Below are the code and all the weights of a small trained network. Each question names an input and a target symbol and asks about switching units off, where a switched-off unit gives its printed mean instead of its output.

import numpy as np


def w(rows, s, z=0):
    codes = np.array(rows[::2]) - 128.0
    scale = np.full(codes.shape[1], s)
    scale[-1] = z or s
    return codes * scale


def f(y):
    return np.maximum(y, 0)


def softmax(a):
    e = np.exp(a - a.max(-1, keepdims=True))
    return e / e.sum(-1, keepdims=True)


def log_softmax(a):
    a = a - a.max(-1, keepdims=True)
    return a - np.log(np.exp(a).sum(-1, keepdims=True))


def net(x, mask):
    ids = ['ΘΛΞΩβγδεζημστφψ'.index(c) for c in x.split()]
    T = len(ids)
    res = E[ids] + P[:T]
    u = 0
    for l in range(3):
        q, k, v = (res @ M[l].T for M in (Q, K, V))
        z = softmax(np.where(np.tri(T) > 0, q @ k.T / 2**0.5, -1e9)) @ v
        res = res + np.where(mask[u], z, O[l][:, -1]) @ O[l][:, :-1]
        u += 1
        y = f(res @ A[l][:, :-1].T + A[l][:, -1])
        res = res + np.where(mask[u : u + 8], y, B[l][:, -1]) @ B[l][:, :-1]
        u += 8
    return log_softmax(res[-1] @ U[:, :-1].T + U[:, -1])


Q, K, V, O, A, B = {}, {}, {}, {}, {}, {}
E = w([
[98,118,166,182,155,82,136,133,133,56],'Θ',
[187,150,123,164,145,2,114,191,58,153],'Λ',
[92,173,110,99,108,156,130,68,134,178],'Ξ',
[178,138,129,36,172,187,67,123,151,58],'Ω',
[27,180,138,148,100,118,155,157,72,105],'β',
[50,130,173,200,160,102,127,165,125,185],'γ',
[119,224,134,52,61,120,120,160,173,179],'δ',
[139,73,183,134,93,100,174,88,156,180],'ε',
[177,149,155,143,147,123,99,155,88,34],'ζ',
[57,150,168,111,107,150,67,123,190,97],'η',
[144,163,87,127,156,193,155,84,208,109],'μ',
[198,164,104,131,89,141,149,100,130,96],'σ',
[142,127,165,120,95,147,117,105,105,133],'τ',
[189,104,112,134,134,130,173,172,106,122],'φ',
[109,156,162,226,155,135,98,66,100,120],'ψ',
],0.02)
P = w([
[150,129,142,158,112,186,157,132,86,110],'0',
[132,61,101,69,163,65,1,71,151,93],'1',
[143,144,121,107,118,205,188,126,132,85],'2',
[161,124,134,126,151,99,49,135,184,139],'3',
[146,123,83,143,88,173,189,139,133,104],'4',
[130,139,144,138,186,87,62,142,160,171],'5',
[136,121,75,136,93,153,199,137,146,109],'6',
[151,172,170,144,191,101,86,157,187,172],'7',
[120,92,77,158,118,70,191,74,50,100],'8',
[136,172,160,148,210,102,83,159,164,174],'9',
],0.0094)
Q[0] = w([
[108,254,110,154,70,117,138,105,102,84],'L0H1',
[144,89,187,126,170,166,182,53,139,46],'L0H1',
],0.006)
K[0] = w([
[83,143,133,63,31,31,152,142,165,186],'L0H1',
[117,67,166,65,138,127,254,48,88,84],'L0H1',
],0.0066)
V[0] = w([
[165,25,233,126,161,108,252,69,170,151],'L0H1',
[55,101,158,63,33,80,154,169,207,203],'L0H1',
],0.0045)
O[0] = w([
[133,46,89,123,67,154,103,134,249,85,118],'L0H1',
[85,154,130,112,125,148,112,180,195,143,1],'L0H1',
],0.013,0.0039)
A[0] = w([
[120,185,89,163,169,85,80,67,96,108,127],'L0N1',
[90,173,87,171,80,119,183,117,74,152,4],'L0N2',
[39,114,148,127,124,82,60,149,147,124,146],'L0N3',
[168,109,67,106,157,153,211,126,116,13,115],'L0N4',
[70,182,123,112,87,178,254,82,64,144,163],'L0N5',
[107,149,136,110,104,145,69,81,138,207,94],'L0N6',
[42,55,138,158,107,149,150,183,131,109,190],'L0N7',
[184,97,116,142,136,95,83,63,116,150,155],'L0N8',
],0.0078,0.0024)
B[0] = w([
[101,164,138,146,56,150,150,205,246,93,242],'L0N1',
[186,108,55,75,96,203,97,117,108,86,168],'L0N2',
[99,124,157,197,76,146,99,183,77,148,157],'L0N3',
[108,153,50,197,102,58,90,126,83,221,254],'L0N4',
[137,88,2,189,152,176,148,217,105,21,209],'L0N5',
[196,155,158,41,253,200,15,145,95,103,146],'L0N6',
[167,161,89,157,134,111,158,140,139,203,154],'L0N7',
[175,183,125,136,164,205,183,114,234,94,239],'L0N8',
],0.0069,0.0074)
Q[1] = w([
[192,135,188,130,181,110,78,118,192,197],'L1H1',
[87,147,205,2,119,123,199,108,208,152],'L1H1',
],0.0051)
K[1] = w([
[197,3,128,139,230,115,111,59,132,194],'L1H1',
[167,45,157,197,97,203,88,22,166,106],'L1H1',
],0.0052)
V[1] = w([
[99,243,92,74,22,176,106,166,148,124],'L1H1',
[238,177,124,69,174,251,95,114,214,252],'L1H1',
],0.0038)
O[1] = w([
[2,156,30,116,21,169,99,141,157,71,253],'L1H1',
[123,89,108,21,187,243,136,66,131,122,171],'L1H1',
],0.0082,0.0028)
A[1] = w([
[95,1,157,166,110,166,217,109,76,127,216],'L1N1',
[122,176,130,65,146,173,132,100,64,140,94],'L1N2',
[170,138,123,95,110,109,111,47,168,123,2],'L1N3',
[107,109,81,132,188,171,105,63,166,96,64],'L1N4',
[139,134,118,87,190,138,72,113,84,47,96],'L1N5',
[171,90,111,109,91,177,184,117,97,92,169],'L1N6',
[184,104,97,75,139,103,163,128,42,128,130],'L1N7',
[166,52,69,109,89,60,130,102,138,99,62],'L1N8',
],0.008,0.0033)
B[1] = w([
[45,165,209,62,44,109,184,202,239,208,167],'L1N1',
[97,169,144,127,146,88,164,92,160,195,154],'L1N2',
[123,159,162,127,173,174,162,156,162,165,174],'L1N3',
[154,159,105,112,134,210,178,201,126,203,224],'L1N4',
[156,146,109,29,150,98,143,168,192,68,167],'L1N5',
[163,81,211,86,139,179,110,106,146,76,254],'L1N6',
[160,20,136,90,105,202,2,112,67,114,170],'L1N7',
[166,153,128,145,103,99,137,48,173,182,194],'L1N8',
],0.0077,0.0075)
Q[2] = w([
[232,136,103,167,51,144,2,40,125,121],'L2H1',
[126,45,139,80,96,82,159,133,70,111],'L2H1',
],0.0044)
K[2] = w([
[199,156,28,175,173,134,86,74,113,122],'L2H1',
[137,134,182,100,135,159,71,252,197,159],'L2H1',
],0.0044)
V[2] = w([
[254,153,97,103,104,95,103,172,231,125],'L2H1',
[129,102,84,91,125,118,94,176,156,98],'L2H1',
],0.0048)
O[2] = w([
[117,140,200,85,174,101,147,80,209,129,254],'L2H1',
[254,56,216,142,111,16,238,34,137,94,142],'L2H1',
],0.0082,0.0099)
A[2] = w([
[176,185,127,110,136,122,185,194,84,222,8],'L2N1',
[43,172,130,121,126,64,130,124,93,162,119],'L2N2',
[144,63,139,128,248,68,122,154,56,157,144],'L2N3',
[22,159,112,90,123,106,180,114,164,159,243],'L2N4',
[197,174,2,55,105,153,172,135,106,167,251],'L2N5',
[132,121,181,88,144,107,100,123,135,99,189],'L2N6',
[178,63,80,162,172,186,138,70,99,171,128],'L2N7',
[152,138,129,108,187,132,220,194,171,162,59],'L2N8',
],0.0082,0.0024)
B[2] = w([
[89,143,169,136,60,156,66,104,104,13,154],'L2N1',
[191,146,142,110,127,147,56,77,182,208,145],'L2N2',
[144,109,55,143,153,126,84,39,207,81,135],'L2N3',
[151,200,110,122,18,60,72,39,71,174,180],'L2N4',
[33,66,128,65,161,44,172,128,179,122,251],'L2N5',
[101,111,194,121,121,126,134,71,103,68,167],'L2N6',
[148,93,86,168,127,180,120,106,2,158,184],'L2N7',
[198,144,17,212,134,122,188,213,38,171,238],'L2N8',
],0.0069,0.012)
U = w([
[191,84,84,142,129,151,87,45,111,83,105],'Θ',
[126,155,131,129,66,139,107,183,69,138,172],'Λ',
[98,95,246,49,67,192,90,117,182,86,160],'Ξ',
[32,106,167,177,83,47,178,122,183,61,170],'Ω',
[222,167,122,163,160,60,111,160,47,67,3],'β',
[146,136,189,47,216,173,107,77,152,130,235],'γ',
[200,130,169,93,136,91,73,149,145,2,84],'δ',
[32,161,132,55,82,148,175,108,126,139,80],'ε',
[110,136,81,162,187,140,174,120,101,184,57],'ζ',
[130,130,181,155,161,41,116,72,181,224,84],'η',
[144,152,144,105,97,123,164,57,225,199,240],'μ',
[155,123,121,79,175,119,141,223,137,97,63],'σ',
[136,164,151,153,128,216,149,156,170,94,175],'τ',
[96,198,141,67,87,180,82,79,113,94,66],'φ',
[196,42,184,124,121,143,147,159,118,238,103],'ψ',
],0.0077,0.0034)

Each question gives the input, a string of symbols that net reads in full, and the target symbol t.
The units are the heads (2 rows each of Q, K, V and O) and the neurons (one row each of A and B). Each row of codes is followed by its name. A weight is (code - 128) times the scale printed after its matrix; where a second scale follows, it is the last column's (O, A, B and U).
mask holds one flag per unit, layer by layer, with each layer's heads first. A switched-off unit (its flag False) gives its mean, the last column of its rows in O or B, instead of its output. The means were averaged over made-up inputs and are rounded, as every weight is.
A unit's drop is (log p(t) with every unit on - log p(t) with that unit switched off) / (log p(t) with every unit on - log p(t) with every unit switched off).
The circuit of an input: a set's keep is (log p(t) with only the set's units on - log p(t) with every unit switched off) / (log p(t) with every unit on - log p(t) with every unit switched off). Starting from the 12 units with the biggest drops (on a tie, the unit counted first), units are removed one at a time, each time the one whose removal leaves the highest keep (on an exact tie, the one counted first), for as long as the keep stays at least 0.8.
circuit, biggest first: the units of the circuit, biggest drop first
most important unit: the unit with the biggest drop
k most important neurons: the k neurons with the biggest drops, biggest first
top k neurons in layer l: the k neurons of layer l with the biggest drops, biggest first
input μ Θ σ σ σ σ φ, target ψ: circuit, biggest first -> L1N7, L1N1, L0N1, L0N8
input τ τ ζ γ σ σ Ω σ φ, target ψ: circuit, biggest first -> L1N1, L1N7, L0N1
input ε ε σ σ ψ ψ τ, target μ: top neuron in layer 2 -> L2N4
input Λ β σ σ Θ β τ Λ τ, target Ω: circuit, biggest first -> L1H1, L0N5, L2N8
input τ σ Λ φ μ σ Θ ζ σ β, target Λ: 3 most important neurons -> L2N5, L0N8, L0N3
input σ τ γ σ σ ψ ε η, target Ξ: 4 most important neurons -> L0N3, L2N8, L0N8, L0N4
input φ σ ε μ μ δ σ, target ε: circuit, biggest first -> L1H1, L2N5
input σ ψ τ ζ σ σ μ ε, target ψ: top 2 neurons in layer 2 -> L2N8, L2N5
input ζ ψ σ Ω, target σ: top 2 neurons in layer 1 -> L1N5, L1N4
input ε σ Ω, target μ: circuit, biggest first -> L0H1, L0N4, L2H1
input σ η Ω ε φ σ σ σ γ ψ, target τ: circuit, biggest first -> L2N5, L0N1
input σ γ ε σ ψ δ, target φ: circuit, biggest first -> L2N1, L0H1, L2N4
input ψ φ μ ψ Ω β ψ τ ψ, target Ω: circuit, biggest first -> L1H1, L0N1
input Ξ η ζ, target β: 3 most important neurons -> L0N4, L0N8, L2N5
input Ω φ σ β Ξ γ σ ψ Ξ, target Ω: circuit, biggest first -> L1H1, L0N5, L2N5
input σ σ σ τ Θ δ σ, target ε: circuit, biggest first -> L1H1, L2N5, L0H1
input σ δ ψ σ σ τ σ ψ Θ, target ε: 2 most important neurons -> L0N6, L1N4
input Ξ σ σ σ γ σ σ σ μ, target ζ: circuit, biggest first -> L1N4, L0N5, L2N8
input ψ σ Θ Λ ε ψ δ σ μ β, target Λ: circuit, biggest first -> L0N3, L2N5, L2N4
input σ ψ γ γ σ ψ ζ τ Ξ, target σ: 4 most important neurons -> L0N5, L0N6, L1N4, L1N5
input τ Θ σ ψ ζ, target β: 4 most important neurons -> L0N4, L2N5, L0N1, L1N4
input ε ψ σ σ τ μ σ φ, target Θ: 2 most important neurons -> L0N1, L2N3
input τ Ω ψ ε ζ σ σ σ σ, target μ: 2 most important neurons -> L1N8, L2N8
input σ ψ τ, target Ξ: most important neuron -> L1N1
input σ σ μ ζ σ ε, target ψ: most important unit -> L2N8
input σ ψ ψ σ ψ τ τ, target Ξ: 2 most important neurons -> L1N1, L1N6
